Below is a small trained network, with its code and all its weights. Each question gives an input and a class and asks what happens when units are switched off, that is, made to give their printed mean instead of their output.

import numpy as np


def w(rows, s, z=0):
    codes = np.array(rows[::2]) - 128.0
    scale = np.full(codes.shape[1], s)
    scale[-1] = z or s
    return codes * scale


def norm(h):
    return h / np.sqrt((h * h).mean(-1, keepdims=True) + 1e-5)


def f(y):
    return y / 2 * (1 + np.tanh(0.7978845608 * (y + 0.044715 * y**3)))


def log_softmax(a):
    a = a - a.max(-1, keepdims=True)
    return a - np.log(np.exp(a).sum(-1, keepdims=True))


def net(x, mask):
    res = np.array(x, float).reshape(1, 7) / 4 @ E
    u = 0
    for l in range(4):
        y = f(norm(res) @ A[l][:, :-1].T + A[l][:, -1])
        res = res + np.where(mask[u : u + 5], y, B[l][:, -1]) @ B[l][:, :-1]
        u += 5
    return log_softmax(norm(res)[-1] @ U[:, :-1].T + U[:, -1])


A, B = {}, {}
E = w([
[104,137,100,215,6,92],'x0',
[131,131,125,124,128,125],'x1',
[165,230,227,72,71,226],'x2',
[127,125,127,124,127,130],'x3',
[162,197,68,70,125,66],'x4',
[129,128,131,132,132,125],'x5',
[47,139,3,94,111,233],'x6',
],0.0053)
A[0] = w([
[84,145,70,96,105,162,27],'L0N0',
[88,77,182,83,186,159,116],'L0N1',
[77,139,180,46,254,137,5],'L0N2',
[200,214,48,84,130,71,22],'L0N3',
[197,135,151,154,137,88,14],'L0N4',
],0.0063,0.0026)
B[0] = w([
[67,167,171,179,161,71,166],'L0N0',
[202,144,68,85,103,119,224],'L0N1',
[236,112,98,194,156,166,253],'L0N2',
[138,3,107,2,32,102,191],'L0N3',
[79,146,203,152,171,116,129],'L0N4',
],0.0058,0.0021)
A[1] = w([
[111,113,105,129,104,153,49],'L1N0',
[166,93,28,151,171,28,120],'L1N1',
[148,135,147,87,104,126,3],'L1N2',
[38,156,54,116,117,187,112],'L1N3',
[117,24,187,214,141,255,121],'L1N4',
],0.0062,0.0034)
B[1] = w([
[128,151,117,132,132,110,110],'L1N0',
[66,72,205,118,112,209,255],'L1N1',
[94,122,125,111,117,140,98],'L1N2',
[125,178,205,138,201,79,223],'L1N3',
[123,154,56,2,83,31,234],'L1N4',
],0.0084,0.0031)
A[2] = w([
[53,134,165,158,54,113,66],'L2N0',
[227,29,237,97,94,88,250],'L2N1',
[148,104,176,103,159,200,186],'L2N2',
[105,161,104,222,2,124,51],'L2N3',
[184,198,162,101,78,176,30],'L2N4',
],0.0069,0.0017)
B[2] = w([
[166,112,116,84,190,135,166],'L2N0',
[90,181,90,161,101,123,254],'L2N1',
[158,109,76,166,133,86,174],'L2N2',
[211,105,103,127,201,136,175],'L2N3',
[77,11,164,132,154,147,177],'L2N4',
],0.011,0.0059)
A[3] = w([
[74,30,149,179,132,165,254],'L3N0',
[179,113,57,174,59,130,162],'L3N1',
[172,176,183,115,78,228,87],'L3N2',
[91,116,91,23,198,97,177],'L3N3',
[57,151,41,101,154,253,109],'L3N4',
],0.0064,0.003)
B[3] = w([
[129,151,179,57,148,181,224],'L3N0',
[134,147,114,70,157,199,167],'L3N1',
[47,12,79,121,187,118,137],'L3N2',
[159,139,142,125,76,125,253],'L3N3',
[125,149,154,231,111,83,208],'L3N4',
],0.011,0.0047)
U = w([
[26,2,182,98,181,175,116],'0',
[135,196,127,93,142,132,255],'1',
[112,227,151,229,141,65,118],'2',
[250,101,51,122,203,143,59],'3',
[104,120,64,43,19,81,70],'4',
],0.0089,0.007)

Each question gives the input, the list of numbers given to net, and the class t.
The units are the neurons (one row each of A and B). Each row of codes is followed by its name. A weight is (code - 128) times the scale printed after its matrix; where a second scale follows, it is the last column's (A, B and U).
mask holds one flag per neuron, layer by layer. A switched-off neuron (its flag False) gives its mean, the last column of its row in B, instead of its output. The means were averaged over made-up inputs and are rounded, as every weight is.
A unit's drop is (log p(t) with every unit on - log p(t) with that unit switched off) / (log p(t) with every unit on - log p(t) with every unit switched off).
The circuit of an input: a set's keep is (log p(t) with only the set's units on - log p(t) with every unit switched off) / (log p(t) with every unit on - log p(t) with every unit switched off). Starting from the 12 units with the biggest drops (on a tie, the unit counted first), units are removed one at a time, each time the one whose removal leaves the highest keep (on an exact tie, the one counted first), for as long as the keep stays at least 0.8.
units of the circuit, in order: the units of the circuit, biggest drop first
k most important neurons: the k neurons with the biggest drops, biggest first
k most important neurons of layer l: the k neurons of layer l with the biggest drops, biggest first
input [6,5,-2,1,-5,1,-5], class 3: units of the circuit, in order : L2N3, L1N3
input [-2,-5,7,6,7,-6,2], class 0: units of the circuit, in order : L2N4, L3N2
input [-7,1,1,-6,8,-7,8], class 2: 2 most important neurons of layer 3 : L3N4, L3N0
input [4,5,0,-8,7,1,7], class 2: 3 most important neurons of layer 3 : L3N4, L3N0, L3N1
input [-8,0,-1,8,2,4,8], class 2: 2 most important neurons : L3N4, L2N3
input [-6,-7,7,2,-6,6,8], class 2: 2 most important neurons of layer 3 : L3N4, L3N1
input [-3,-3,-7,3,-2,-5,8], class 2: units of the circuit, in order : L3N4, L2N4
input [-6,1,-7,-3,-8,-7,5], class 4: units of the circuit, in order : L1N4, L3N3
input [3,0,3,8,-5,-7,6], class 2: units of the circuit, in order : L3N4
input [-5,-2,8,-5,2,-3,6], class 0: 3 most important neurons : L3N2, L2N1, L2N4
input [0,-5,8,6,3,7,-6], class 0: 2 most important neurons : L2N4, L3N2
input [-6,5,4,5,4,-1,3], class 3: units of the circuit, in order : L0N2, L2N2, L3N0
input [-3,4,4,-7,2,5,0], class 0: 2 most important neurons : L2N4, L1N4
input [-4,0,5,8,7,-4,1], class 4: 3 most important neurons : L0N3, L1N1, L2N3
input [8,-6,6,5,-6,5,2], class 3: 3 most important neurons : L2N3, L2N0, L1N1
input [-2,-2,-3,-5,-3,-6,-4], class 2: 2 most important neurons of layer 2 : L2N1, L2N4
input [-7,-2,-7,2,5,-4,-5], class 0: 2 most important neurons of layer 2 : L2N3, L2N0
input [3,6,7,0,5,6,7], class 0: units of the circuit, in order : L3N2, L2N4
input [8,-3,2,-3,5,-6,5], class 3: 2 most important neurons : L2N3, L1N4
input [1,1,5,5,6,-7,-3], class 4: 3 most important neurons : L0N3, L1N1, L2N1
input [8,-3,-6,-7,-8,-8,6], class 3: 3 most important neurons : L2N3, L2N4, L2N0
